Below are the code and all the weights of a small trained network. Each question names an input and a class and asks about switching units off, where a switched-off unit gives its printed mean instead of its output.

import numpy as np


def w(rows, s, z=0):
    codes = np.array(rows[::2]) - 128.0
    scale = np.full(codes.shape[1], s)
    scale[-1] = z or s
    return codes * scale


def f(y):
    return np.maximum(y, 0)


def log_softmax(a):
    a = a - a.max(-1, keepdims=True)
    return a - np.log(np.exp(a).sum(-1, keepdims=True))


def net(x, mask):
    res = np.array(x, float).reshape(1, 4) / 4 @ E
    y = f(res @ A[0][:, :-1].T + A[0][:, -1])
    res = res + np.where(mask, y, B[0][:, -1]) @ B[0][:, :-1]
    return log_softmax(res[-1] @ U[:, :-1].T + U[:, -1])


A, B = {}, {}
E = w([
[87,115,122,168,148,71,136,109],'x0',
[133,98,157,10,117,204,254,19],'x1',
[167,55,158,123,176,98,96,138],'x2',
[93,167,87,75,191,131,166,118],'x3',
],0.0098)
A[0] = w([
[129,97,163,138,192,196,100,154,200],'n1',
[105,220,86,201,21,160,180,89,154],'n2',
[71,73,184,52,52,127,244,90,7],'n3',
[115,97,73,43,93,179,114,175,235],'n4',
[150,173,64,175,134,72,126,229,3],'n5',
[21,254,46,113,79,128,129,98,177],'n6',
[158,135,191,110,132,134,240,87,42],'n7',
],0.0062,0.0023)
B[0] = w([
[180,107,172,81,104,124,111,98,174],'n1',
[159,136,223,118,195,104,183,123,209],'n2',
[68,122,107,91,109,207,122,130,254],'n3',
[139,95,210,105,84,89,184,171,193],'n4',
[93,68,176,141,88,254,105,151,235],'n5',
[185,155,118,113,129,69,146,122,226],'n6',
[135,103,107,137,137,173,107,213,222],'n7',
],0.0087,0.0068)
U = w([
[214,77,202,153,158,16,149,3,253],'0',
[33,103,7,173,36,221,52,69,3],'1',
],0.0052,0.0021)

Each question gives the input, the list of numbers given to net, and the class t.
The units are the neurons (one row each of A and B). Each row of codes is followed by its name. A weight is (code - 128) times the scale printed after its matrix; where a second scale follows, it is the last column's (A, B and U).
mask holds one flag per neuron, in row order. A switched-off neuron (its flag False) gives its mean, the last column of its row in B, instead of its output. The means were averaged over made-up inputs and are rounded, as every weight is.
A unit's drop is (log p(t) with every unit on - log p(t) with that unit switched off) / (log p(t) with every unit on - log p(t) with every unit switched off).
The circuit of an input: a set's keep is (log p(t) with only the set's units on - log p(t) with every unit switched off) / (log p(t) with every unit on - log p(t) with every unit switched off). Starting from all 7 units, units are removed one at a time, each time the one whose removal leaves the highest keep (on an exact tie, the one counted first), for as long as the keep stays at least 0.8.
circuit, biggest first: the units of the circuit, biggest drop first
k most important neurons: the k neurons with the biggest drops, biggest first
drop of u: that unit's drop, to one decimal
input [-1,0,-6,-6], class 0: circuit, biggest first => (n2)
input [-5,-5,-8,2], class 0: circuit, biggest first => (n2; n6)
input [-5,3,-4,6], class 0: 4 most important neurons => (n6; n4; n5; n2)
input [-2,7,6,8], class 1: 2 most important neurons => (n3; n7)
input [8,7,-1,7], class 1: 2 most important neurons => (n3; n7)
input [-1,5,0,-8], class 1: 3 most important neurons => (n3; n6; n7)
input [1,-7,6,-8], class 1: 3 most important neurons => (n5; n2; n6)
input [-5,3,-6,-7], class 0: 3 most important neurons => (n2; n5; n4)
input [-3,6,-7,7], class 0: 3 most important neurons => (n2; n6; n4)
input [-7,8,-1,-8], class 1: 3 most important neurons => (n3; n7; n6)
input [-3,4,-6,5], class 0: 2 most important neurons => (n2; n6)
input [3,7,0,-7], class 1: drop of n3 => 0.5
input [-8,7,1,2], class 1: drop of n3 => 0.7
input [-8,6,1,-5], class 1: drop of n4 => -0.1
input [-7,8,2,-6], class 1: most important neuron => (n3)
input [5,6,1,7], class 1: drop of n7 => 0.1
